Below are the code and all the weights of a small trained network. Each question names an input and a class and asks about switching units off, where a switched-off unit gives its printed mean instead of its output.

import numpy as np


def w(rows, s, z=0):
    codes = np.array(rows[::2]) - 128.0
    scale = np.full(codes.shape[1], s)
    scale[-1] = z or s
    return codes * scale


def norm(h):
    return h / np.sqrt((h * h).mean(-1, keepdims=True) + 1e-5)


def f(y):
    return y / 2 * (1 + np.tanh(0.7978845608 * (y + 0.044715 * y**3)))


def log_softmax(a):
    a = a - a.max(-1, keepdims=True)
    return a - np.log(np.exp(a).sum(-1, keepdims=True))


def net(x, mask):
    res = np.array(x, float).reshape(1, 3) / 4 @ E
    u = 0
    for l in range(3):
        y = f(norm(res) @ A[l][:, :-1].T + A[l][:, -1])
        res = res + np.where(mask[u : u + 4], y, B[l][:, -1]) @ B[l][:, :-1]
        u += 4
    return log_softmax(norm(res)[-1] @ U[:, :-1].T + U[:, -1])


A, B = {}, {}
E = w([
[78,189,135],'x0',
[2,70,124],'x1',
[34,144,170],'x2',
],0.0075)
A[0] = w([
[92,113,201,88],'L0N1',
[127,75,174,248],'L0N2',
[158,168,119,204],'L0N3',
[81,255,41,76],'L0N4',
],0.011,0.0016)
B[0] = w([
[84,254,168,200],'L0N1',
[188,64,144,203],'L0N2',
[133,100,33,187],'L0N3',
[56,89,37,254],'L0N4',
],0.0087,0.003)
A[1] = w([
[8,204,124,105],'L1N1',
[113,45,111,182],'L1N2',
[77,134,173,127],'L1N3',
[125,53,102,254],'L1N4',
],0.015,0.003)
B[1] = w([
[110,67,175,246],'L1N1',
[247,87,118,175],'L1N2',
[171,211,175,170],'L1N3',
[160,50,169,186],'L1N4',
],0.013,0.011)
A[2] = w([
[181,225,142,132],'L2N1',
[254,123,145,253],'L2N2',
[109,26,220,147],'L2N3',
[188,72,151,246],'L2N4',
],0.0094,0.0045)
B[2] = w([
[61,128,153,133],'L2N1',
[33,253,33,254],'L2N2',
[119,155,184,249],'L2N3',
[85,193,173,244],'L2N4',
],0.0069,0.0084)
U = w([
[243,105,164,140],'0',
[104,190,157,2],'1',
[102,82,75,56],'2',
[89,120,252,205],'3',
[154,213,51,239],'4',
],0.019,0.0032)

Each question gives the input, the list of numbers given to net, and the class t.
The units are the neurons (one row each of A and B). Each row of codes is followed by its name. A weight is (code - 128) times the scale printed after its matrix; where a second scale follows, it is the last column's (A, B and U).
mask holds one flag per neuron, layer by layer. A switched-off neuron (its flag False) gives its mean, the last column of its row in B, instead of its output. The means were averaged over made-up inputs and are rounded, as every weight is.
A unit's drop is (log p(t) with every unit on - log p(t) with that unit switched off) / (log p(t) with every unit on - log p(t) with every unit switched off).
The circuit of an input: a set's keep is (log p(t) with only the set's units on - log p(t) with every unit switched off) / (log p(t) with every unit on - log p(t) with every unit switched off). Starting from all 12 units, units are removed one at a time, each time the one whose removal leaves the highest keep (on an exact tie, the one counted first), for as long as the keep stays at least 0.8.
units of the circuit, in order: the units of the circuit, biggest drop first
most important unit: the unit with the biggest drop
k most important neurons: the k neurons with the biggest drops, biggest first
top k neurons in layer l: the k neurons of layer l with the biggest drops, biggest first
drop when u is switched off: that unit's drop, to one decimal
input [-7,5,-4], class 0: most important unit => L1N2
input [-6,0,3], class 0: 2 most important neurons => [L0N2 L1N2]
input [-2,1,-2], class 0: 4 most important neurons => [L1N4 L1N2 L0N1 L1N1]
input [6,-1,-5], class 2: units of the circuit, in order => [L0N4 L1N3]
input [-1,0,-8], class 4: 3 most important neurons => [L1N1 L2N2 L0N4]
input [-5,-3,6], class 1: 2 most important neurons => [L1N1 L0N2]
input [-6,3,2], class 0: 2 most important neurons => [L1N2 L0N2]
input [1,4,-7], class 0: 2 most important neurons => [L1N4 L1N2]
input [-2,-3,4], class 1: units of the circuit, in order => [L0N4 L1N1]
input [2,3,-3], class 0: 2 most important neurons => [L0N1 L1N2]
input [7,-6,1], class 2: 2 most important neurons => [L0N4 L0N3]
input [-1,1,-2], class 0: 3 most important neurons => [L0N1 L1N4 L1N2]
input [8,-6,-1], class 2: 3 most important neurons => [L0N4 L1N3 L1N2]
input [-4,1,3], class 1: 2 most important neurons => [L0N1 L0N2]
input [-3,-4,5], class 1: most important unit => L0N4
input [-7,-3,8], class 1: top 3 neurons in layer 1 => [L1N1 L1N4 L1N3]
input [-2,2,-4], class 0: 2 most important neurons => [L1N4 L1N2]
input [7,-7,4], class 2: top 3 neurons in layer 0 => [L0N4 L0N3 L0N1]
input [-3,1,-2], class 0: 3 most important neurons => [L1N4 L1N2 L1N1]
input [-3,-4,2], class 4: units of the circuit, in order => [L1N1]
input [2,4,-6], class 0: drop when L1N2 is switched off => 0.3
input [-6,8,-7], class 0: drop when L1N2 is switched off => 0.3
input [0,-4,0], class 4: drop when L1N1 is switched off => 0.4
